Below are the code and all the weights of a small trained network. Each question names an input and a class and asks about switching units off, where a switched-off unit gives its printed mean instead of its output.

import numpy as np


def w(rows, s, z=0):
    codes = np.array(rows[::2]) - 128.0
    scale = np.full(codes.shape[1], s)
    scale[-1] = z or s
    return codes * scale


def norm(h):
    return h / np.sqrt((h * h).mean(-1, keepdims=True) + 1e-5)


def f(y):
    return y / 2 * (1 + np.tanh(0.7978845608 * (y + 0.044715 * y**3)))


def log_softmax(a):
    a = a - a.max(-1, keepdims=True)
    return a - np.log(np.exp(a).sum(-1, keepdims=True))


def net(x, mask):
    res = np.array(x, float).reshape(1, 6) / 4 @ E
    u = 0
    for l in range(3):
        y = f(norm(res) @ A[l][:, :-1].T + A[l][:, -1])
        res = res + np.where(mask[u : u + 12], y, B[l][:, -1]) @ B[l][:, :-1]
        u += 12
    return log_softmax(norm(res)[-1] @ U[:, :-1].T + U[:, -1])


A, B = {}, {}
E = w([
[84,93,254,11],'x0',
[128,127,128,127],'x1',
[2,4,151,231],'x2',
[223,124,233,188],'x3',
[128,128,128,128],'x4',
[130,121,125,127],'x5',
],0.0073)
A[0] = w([
[131,158,128,75,96],'0.n0',
[182,172,140,108,164],'0.n1',
[229,188,74,83,132],'0.n2',
[187,146,125,209,5],'0.n3',
[65,186,198,142,47],'0.n4',
[197,183,137,13,96],'0.n5',
[180,164,81,125,79],'0.n6',
[196,178,83,113,105],'0.n7',
[193,190,40,198,150],'0.n8',
[246,137,248,229,228],'0.n9',
[148,124,61,242,100],'0.n10',
[107,139,155,127,99],'0.n11',
],0.012,0.0027)
B[0] = w([
[99,188,181,109,153],'0.n0',
[208,94,63,54,176],'0.n1',
[81,60,163,106,237],'0.n2',
[101,153,154,189,161],'0.n3',
[127,74,106,108,142],'0.n4',
[108,253,127,120,231],'0.n5',
[119,83,127,125,173],'0.n6',
[121,69,142,115,196],'0.n7',
[79,30,152,138,242],'0.n8',
[249,120,206,184,254],'0.n9',
[107,197,47,127,210],'0.n10',
[133,104,123,115,131],'0.n11',
],0.023,0.0075)
A[1] = w([
[142,125,141,89,32],'1.n0',
[176,232,98,80,136],'1.n1',
[135,143,135,170,1],'1.n2',
[137,196,30,252,97],'1.n3',
[122,62,89,194,54],'1.n4',
[82,110,190,133,81],'1.n5',
[78,154,163,146,115],'1.n6',
[136,147,120,122,100],'1.n7',
[70,103,70,120,92],'1.n8',
[141,124,136,94,64],'1.n9',
[86,91,41,91,67],'1.n10',
[20,138,82,65,174],'1.n11',
],0.018,0.0032)
B[1] = w([
[159,117,130,164,131],'1.n0',
[142,159,174,53,171],'1.n1',
[84,153,143,109,127],'1.n2',
[74,147,181,253,182],'1.n3',
[130,154,216,93,176],'1.n4',
[154,71,107,127,164],'1.n5',
[127,95,134,105,145],'1.n6',
[128,137,129,119,125],'1.n7',
[189,106,70,102,188],'1.n8',
[147,122,133,157,130],'1.n9',
[237,124,55,125,187],'1.n10',
[27,174,79,81,247],'1.n11',
],0.034,0.014)
A[2] = w([
[43,75,92,155,123],'2.n0',
[180,174,96,88,81],'2.n1',
[76,122,96,159,82],'2.n2',
[147,105,237,86,5],'2.n3',
[164,154,118,96,78],'2.n4',
[138,232,85,244,180],'2.n5',
[38,61,53,163,83],'2.n6',
[174,39,105,123,210],'2.n7',
[163,105,64,65,85],'2.n8',
[117,7,213,237,83],'2.n9',
[94,191,68,246,49],'2.n10',
[206,159,142,215,49],'2.n11',
],0.016,0.0021)
B[2] = w([
[226,102,81,139,186],'2.n0',
[163,89,168,124,163],'2.n1',
[197,109,126,115,156],'2.n2',
[206,19,122,194,210],'2.n3',
[154,101,151,133,144],'2.n4',
[165,253,74,164,202],'2.n5',
[224,85,41,165,222],'2.n6',
[62,114,108,88,202],'2.n7',
[60,110,83,169,210],'2.n8',
[2,42,201,161,254],'2.n9',
[229,201,172,126,197],'2.n10',
[43,180,47,21,190],'2.n11',
],0.029,0.0095)
U = w([
[107,58,2,97,249],'0',
[59,9,195,154,249],'1',
[48,184,145,25,96],'2',
[246,109,199,95,40],'3',
[214,214,58,174,9],'4',
[56,190,201,219,51],'5',
],0.018,0.0017)

Each question gives the input, the list of numbers given to net, and the class t.
The units are the neurons (one row each of A and B). Each row of codes is followed by its name. A weight is (code - 128) times the scale printed after its matrix; where a second scale follows, it is the last column's (A, B and U).
mask holds one flag per neuron, layer by layer. A switched-off neuron (its flag False) gives its mean, the last column of its row in B, instead of its output. The means were averaged over made-up inputs and are rounded, as every weight is.
A unit's drop is (log p(t) with every unit on - log p(t) with that unit switched off) / (log p(t) with every unit on - log p(t) with every unit switched off).
unit that matters most: the unit with the biggest drop
k most important neurons: the k neurons with the biggest drops, biggest first
top k neurons in layer l: the k neurons of layer l with the biggest drops, biggest first
drop when u is switched off: that unit's drop, to one decimal
input [-4,7,8,-6,-4,1], class 4: unit that matters most	0.n9
input [1,-8,-5,5,1,-2], class 3: 3 most important neurons	[0.n5, 0.n1, 1.n3]
input [6,-3,0,5,-8,0], class 3: 2 most important neurons	[0.n8, 0.n2]
input [6,3,0,8,-3,-8], class 3: top 4 neurons in layer 0	[0.n8, 0.n2, 0.n7, 0.n6]
input [0,3,4,8,5,-1], class 5: top 3 neurons in layer 2	[2.n5, 2.n9, 2.n11]
input [2,-8,-4,7,1,-5], class 3: 2 most important neurons	[0.n5, 0.n8]
input [0,4,6,-4,-5,-3], class 4: 2 most important neurons	[0.n9, 0.n8]
input [0,-8,3,-6,1,-2], class 4: 3 most important neurons	[0.n8, 0.n9, 0.n2]
input [-4,8,2,-5,-2,4], class 4: 2 most important neurons	[0.n9, 1.n3]
input [-3,-2,1,-1,-7,2], class 4: top 2 neurons in layer 0	[0.n10, 0.n9]
input [-7,-2,1,-7,5,-4], class 4: top 3 neurons in layer 0	[0.n10, 0.n2, 0.n1]
input [1,-4,1,1,6,4], class 1: top 2 neurons in layer 0	[0.n5, 0.n10]
input [-6,-3,0,4,5,3], class 1: 2 most important neurons	[0.n8, 0.n5]
input [3,3,-7,8,1,-5], class 3: unit that matters most	0.n5
input [-8,-3,8,0,6,-4], class 4: 2 most important neurons	[0.n10, 0.n9]
input [6,6,3,1,-2,-7], class 1: 3 most important neurons	[1.n11, 0.n10, 0.n5]
input [-5,5,1,-8,-7,-5], class 4: 2 most important neurons	[0.n10, 0.n2]
input [0,4,-5,2,-8,0], class 1: 2 most important neurons	[0.n2, 0.n7]
input [-8,2,8,1,-3,-3], class 5: top 2 neurons in layer 1	[1.n3, 1.n4]
input [-5,5,2,3,2,8], class 5: unit that matters most	0.n10
input [2,1,-7,-7,7,-4], class 2: drop when 0.n5 is switched off	1.0
input [4,8,-4,-5,6,-1], class 2: drop when 0.n9 is switched off	0.3
